Below is a small trained network, with its code and all its weights. Each question gives an input and a class and asks what happens when units are switched off, that is, made to give their printed mean instead of their output.

import numpy as np


def w(rows, s, z=0):
    codes = np.array(rows[::2]) - 128.0
    scale = np.full(codes.shape[1], s)
    scale[-1] = z or s
    return codes * scale


def f(y):
    return np.maximum(y, 0)


def log_softmax(a):
    a = a - a.max(-1, keepdims=True)
    return a - np.log(np.exp(a).sum(-1, keepdims=True))


def net(x, mask):
    res = np.array(x, float).reshape(1, 6) / 4 @ E
    y = f(res @ A[0][:, :-1].T + A[0][:, -1])
    res = res + np.where(mask, y, B[0][:, -1]) @ B[0][:, :-1]
    return log_softmax(res[-1] @ U[:, :-1].T + U[:, -1])


A, B = {}, {}
E = w([
[135,133,156],'x0',
[163,1,100],'x1',
[117,123,64],'x2',
[119,122,88],'x3',
[223,205,69],'x4',
[33,52,143],'x5',
],0.0063)
A[0] = w([
[179,100,74,39],'neuron 1',
[108,184,111,48],'neuron 2',
[212,150,100,67],'neuron 3',
[167,172,148,9],'neuron 4',
[70,183,181,249],'neuron 5',
[75,166,138,243],'neuron 6',
[45,162,83,10],'neuron 7',
[71,131,149,185],'neuron 8',
[180,63,183,248],'neuron 9',
[79,53,166,125],'neuron 10',
[65,150,133,219],'neuron 11',
[182,115,187,252],'neuron 12',
[148,83,102,186],'neuron 13',
[141,89,105,163],'neuron 14',
[175,63,141,243],'neuron 15',
[123,152,106,49],'neuron 16',
[137,7,107,130],'neuron 17',
[130,163,180,52],'neuron 18',
[134,164,106,24],'neuron 19',
[71,140,119,82],'neuron 20',
[113,159,148,216],'neuron 21',
[145,51,138,113],'neuron 22',
],0.015,0.0034)
B[0] = w([
[122,104,140,180],'neuron 1',
[133,187,186,169],'neuron 2',
[225,126,126,213],'neuron 3',
[182,136,128,167],'neuron 4',
[168,144,44,252],'neuron 5',
[174,157,16,221],'neuron 6',
[127,110,109,173],'neuron 7',
[177,90,98,209],'neuron 8',
[47,126,113,232],'neuron 9',
[147,71,205,244],'neuron 10',
[158,46,2,216],'neuron 11',
[76,87,74,208],'neuron 12',
[58,115,132,194],'neuron 13',
[54,102,166,180],'neuron 14',
[68,127,82,227],'neuron 15',
[169,190,158,142],'neuron 16',
[91,119,213,254],'neuron 17',
[118,179,130,162],'neuron 18',
[174,172,158,153],'neuron 19',
[193,49,148,169],'neuron 20',
[133,162,96,191],'neuron 21',
[104,142,204,202],'neuron 22',
],0.0076,0.007)
U = w([
[143,130,5,79],'0',
[187,61,53,215],'1',
[81,141,130,251],'2',
[135,92,165,4],'3',
[173,205,143,24],'4',
],0.013,0.0033)

Each question gives the input, the list of numbers given to net, and the class t.
The units are the neurons (one row each of A and B). Each row of codes is followed by its name. A weight is (code - 128) times the scale printed after its matrix; where a second scale follows, it is the last column's (A, B and U).
mask holds one flag per neuron, in row order. A switched-off neuron (its flag False) gives its mean, the last column of its row in B, instead of its output. The means were averaged over made-up inputs and are rounded, as every weight is.
A unit's drop is (log p(t) with every unit on - log p(t) with that unit switched off) / (log p(t) with every unit on - log p(t) with every unit switched off).
The circuit of an input: a set's keep is (log p(t) with only the set's units on - log p(t) with every unit switched off) / (log p(t) with every unit on - log p(t) with every unit switched off). Starting from the 12 units with the biggest drops (on a tie, the unit counted first), units are removed one at a time, each time the one whose removal leaves the highest keep (on an exact tie, the one counted first), for as long as the keep stays at least 0.8.
units of the circuit, in order: the units of the circuit, biggest drop first
unit that matters most: the unit with the biggest drop
k most important neurons: the k neurons with the biggest drops, biggest first
drop of u: that unit's drop, to one decimal
input [1,4,3,-6,-4,4], class 3: units of the circuit, in order : [neuron 10; neuron 17]
input [0,2,-2,4,6,2], class 2: units of the circuit, in order : [neuron 11; neuron 5]
input [2,1,3,7,0,1], class 3: unit that matters most : neuron 5
input [-4,-1,0,-5,-6,5], class 1: units of the circuit, in order : [neuron 11; neuron 8]
input [8,4,-5,-8,-3,-8], class 2: units of the circuit, in order : [neuron 11; neuron 9]
input [-4,-8,0,-5,-1,-4], class 0: units of the circuit, in order : [neuron 5; neuron 6]
input [-6,2,-4,4,-6,5], class 3: units of the circuit, in order : [neuron 10; neuron 17]
input [3,7,-1,-5,0,4], class 3: 2 most important neurons : [neuron 10; neuron 17]
input [8,-8,-4,7,-7,1], class 1: 2 most important neurons : [neuron 20; neuron 8]
input [4,8,-5,-6,3,7], class 2: 2 most important neurons : [neuron 9; neuron 15]
input [-7,2,-4,-2,-4,-6], class 2: 3 most important neurons : [neuron 11; neuron 6; neuron 5]
input [7,-8,3,-2,1,4], class 0: drop of neuron 11 : 0.0
input [-1,-5,5,-5,4,-1], class 4: drop of neuron 9 : 0.1
input [6,-2,1,-8,-4,2], class 1: drop of neuron 3 : -0.1
input [0,-8,1,-2,-7,3], class 1: unit that matters most : neuron 20
input [8,-4,0,-8,0,8], class 1: drop of neuron 10 : 0.2
